Here is a tiny trained network, its code and every weight. The questions are about switching its units off for an input and a target symbol, where a switched-off unit gives its printed mean instead of its output.

import numpy as np


def w(rows, s, z=0):
    codes = np.array(rows[::2]) - 128.0
    scale = np.full(codes.shape[1], s)
    scale[-1] = z or s
    return codes * scale


def norm(h):
    return h / np.sqrt((h * h).mean(-1, keepdims=True) + 1e-5)


def f(y):
    return np.maximum(y, 0)


def softmax(a):
    e = np.exp(a - a.max(-1, keepdims=True))
    return e / e.sum(-1, keepdims=True)


def log_softmax(a):
    a = a - a.max(-1, keepdims=True)
    return a - np.log(np.exp(a).sum(-1, keepdims=True))


def net(x, mask):
    ids = ['αγδελμξπσφψω'.index(c) for c in x.split()]
    T = len(ids)
    res = E[ids] + P[:T]
    u = 0
    for l in range(2):
        r = norm(res)
        for j in range(3):
            rows = slice(2 * j, 2 * j + 2)
            q, k, v = (r @ M[l][rows].T for M in (Q, K, V))
            z = softmax(np.where(np.tri(T) > 0, q @ k.T / 2**0.5, -1e9)) @ v
            o = O[l][rows]
            res = res + np.where(mask[u + j], z, o[:, -1]) @ o[:, :-1]
        u += 3
        y = f(norm(res) @ A[l][:, :-1].T + A[l][:, -1])
        res = res + np.where(mask[u : u + 4], y, B[l][:, -1]) @ B[l][:, :-1]
        u += 4
    return log_softmax(norm(res)[-1] @ U[:, :-1].T + U[:, -1])


Q, K, V, O, A, B = {}, {}, {}, {}, {}, {}
E = w([
[91,55,176],'α',
[93,56,178],'γ',
[89,143,105],'δ',
[176,141,181],'ε',
[183,136,185],'λ',
[85,146,105],'μ',
[152,218,75],'ξ',
[148,9,196],'π',
[250,196,171],'σ',
[130,16,206],'φ',
[253,82,232],'ψ',
[60,97,49],'ω',
],0.0067)
P = w([
[161,85,2],'0',
[160,87,25],'1',
[160,80,59],'2',
[151,77,91],'3',
[134,75,121],'4',
[109,85,159],'5',
[87,99,185],'6',
[63,110,215],'7',
[48,104,239],'8',
[69,86,239],'9',
[114,56,219],'10',
[138,14,221],'11',
],0.0024)
Q[0] = w([
[103,1,141],'0.h1',
[56,74,113],'0.h1',
[92,85,109],'0.h2',
[88,153,161],'0.h2',
[164,140,171],'0.h3',
[123,139,235],'0.h3',
],0.01)
K[0] = w([
[15,22,153],'0.h1',
[129,10,93],'0.h1',
[202,147,98],'0.h2',
[92,146,82],'0.h2',
[82,100,173],'0.h3',
[102,122,254],'0.h3',
],0.0076)
V[0] = w([
[137,3,67],'0.h1',
[178,72,140],'0.h1',
[170,58,58],'0.h2',
[137,130,50],'0.h2',
[223,78,59],'0.h3',
[55,238,211],'0.h3',
],0.0058)
O[0] = w([
[43,183,233,254],'0.h1',
[133,185,104,206],'0.h1',
[76,242,166,185],'0.h2',
[36,182,172,101],'0.h2',
[1,173,204,169],'0.h3',
[231,36,102,36],'0.h3',
],0.0043,0.0042)
A[0] = w([
[19,90,2,73],'0.n1',
[64,197,170,92],'0.n2',
[206,170,234,253],'0.n3',
[68,211,86,181],'0.n4',
],0.0052,0.0011)
B[0] = w([
[65,255,239,146],'0.n1',
[134,186,67,234],'0.n2',
[49,225,106,254],'0.n3',
[202,147,58,185],'0.n4',
],0.0057,0.0045)
Q[1] = w([
[111,157,50],'1.h1',
[93,243,239],'1.h1',
[161,133,38],'1.h2',
[229,254,164],'1.h2',
[81,106,137],'1.h3',
[96,72,44],'1.h3',
],0.015)
K[1] = w([
[78,149,172],'1.h1',
[224,53,207],'1.h1',
[98,238,129],'1.h2',
[199,115,252],'1.h2',
[155,95,106],'1.h3',
[90,140,5],'1.h3',
],0.015)
V[1] = w([
[130,172,110],'1.h1',
[213,157,148],'1.h1',
[249,152,174],'1.h2',
[127,164,137],'1.h2',
[122,156,108],'1.h3',
[82,176,73],'1.h3',
],0.012)
O[1] = w([
[105,21,111,168],'1.h1',
[47,100,190,53],'1.h1',
[157,250,212,3],'1.h2',
[166,86,155,218],'1.h2',
[145,131,160,170],'1.h3',
[195,91,255,242],'1.h3',
],0.0058,0.0051)
A[1] = w([
[223,220,52,108],'1.n1',
[253,46,169,141],'1.n2',
[21,114,162,1],'1.n3',
[254,59,42,94],'1.n4',
],0.0067,0.00099)
B[1] = w([
[9,91,105,199],'1.n1',
[157,105,191,208],'1.n2',
[173,184,65,255],'1.n3',
[192,137,110,160],'1.n4',
],0.012,0.0036)
U = w([
[72,86,149,24],'α',
[148,104,134,51],'γ',
[100,221,193,173],'δ',
[143,127,170,129],'ε',
[171,41,114,65],'λ',
[151,109,151,32],'μ',
[193,137,26,188],'ξ',
[142,129,166,228],'π',
[157,87,149,1],'σ',
[149,113,136,153],'φ',
[122,227,86,252],'ψ',
[5,126,100,124],'ω',
],0.013,0.004)

Each question gives the input, a string of symbols that net reads in full, and the target symbol t.
The units are the heads (2 rows each of Q, K, V and O) and the neurons (one row each of A and B). Each row of codes is followed by its name. A weight is (code - 128) times the scale printed after its matrix; where a second scale follows, it is the last column's (O, A, B and U).
mask holds one flag per unit, layer by layer, with each layer's heads first. A switched-off unit (its flag False) gives its mean, the last column of its rows in O or B, instead of its output. The means were averaged over made-up inputs and are rounded, as every weight is.
A unit's drop is (log p(t) with every unit on - log p(t) with that unit switched off) / (log p(t) with every unit on - log p(t) with every unit switched off).
The circuit of an input: a set's keep is (log p(t) with only the set's units on - log p(t) with every unit switched off) / (log p(t) with every unit on - log p(t) with every unit switched off). Starting from the 12 units with the biggest drops (on a tie, the unit counted first), units are removed one at a time, each time the one whose removal leaves the highest keep (on an exact tie, the one counted first), for as long as the keep stays at least 0.8.
circuit, biggest first: the units of the circuit, biggest drop first
k most important neurons: the k neurons with the biggest drops, biggest first
which heads matter: for each layer, one digit per head in row order, 1 if its drop is at least 0.15 and else 0, layers parted by /
input μ φ δ, target ω: 3 most important neurons -> [0.n1 0.n4 1.n1]
input π ω α γ, target λ: which heads matter -> 000 / 111
input λ α α π ξ α ξ ψ ψ ε ξ φ, target δ: 4 most important neurons -> [0.n3 1.n3 1.n1 1.n2]
input λ π α, target ψ: circuit, biggest first -> [1.n3]
input σ φ ψ φ π ε δ μ γ ψ δ ω, target ψ: which heads matter -> 000 / 001
input α φ ω δ α δ, target ξ: circuit, biggest first -> [1.h2 1.h1]
input π φ δ π φ, target ψ: 3 most important neurons -> [1.n3 1.n2 1.n1]
input φ ξ ψ δ, target δ: which heads matter -> 000 / 011
input ξ γ α ψ α φ α α γ, target λ: circuit, biggest first -> [0.h3 1.h2 1.n1]
input ω α δ μ ξ φ λ α φ α α, target λ: which heads matter -> 011 / 011
input ω δ λ σ φ α ψ φ ψ ξ, target ω: 2 most important neurons -> [1.n1 1.n3]
input α ε λ φ α, target ξ: 2 most important neurons -> [1.n3 1.n1]
input α σ π λ φ α φ, target λ: 2 most important neurons -> [1.n1 0.n1]
input λ γ ψ ξ, target ω: circuit, biggest first -> [1.n1]
input ε ψ σ, target δ: which heads matter -> 000 / 011
input φ α ω φ λ ψ ω λ ψ φ, target ω: 2 most important neurons -> [1.n2 0.n2]
input α φ δ α α δ α ε φ δ φ φ, target ξ: circuit, biggest first -> [1.h3 1.h1 0.h3]
input α σ μ α ε λ φ σ, target ω: circuit, biggest first -> [1.n1 0.h1]
input σ δ γ φ φ φ φ α φ ω φ φ, target ξ: which heads matter -> 000 / 111
input γ ω φ α σ ξ φ φ ψ γ π α, target ψ: which heads matter -> 100 / 101
input α α π δ ε α ψ φ, target ω: circuit, biggest first -> [1.h3]
input ω μ ε α μ α λ φ ψ δ φ λ, target ω: which heads matter -> 000 / 001
input δ φ ε λ ω ω α ω α φ α α, target λ: which heads matter -> 000 / 011
input φ α ψ π, target ω: circuit, biggest first -> [0.h1 1.h2 0.h3 1.n3]
input λ φ σ φ ε, target ω: which heads matter -> 000 / 000
input ψ φ ξ φ ψ ξ γ, target δ: which heads matter -> 111 / 111
input α λ μ λ φ σ φ π, target ξ: which heads matter -> 000 / 111
input μ φ φ ξ δ ξ φ, target δ: 2 most important neurons -> [0.n4 0.n3]
input σ ω ω α α δ γ ψ φ φ γ, target ξ: which heads matter -> 000 / 001
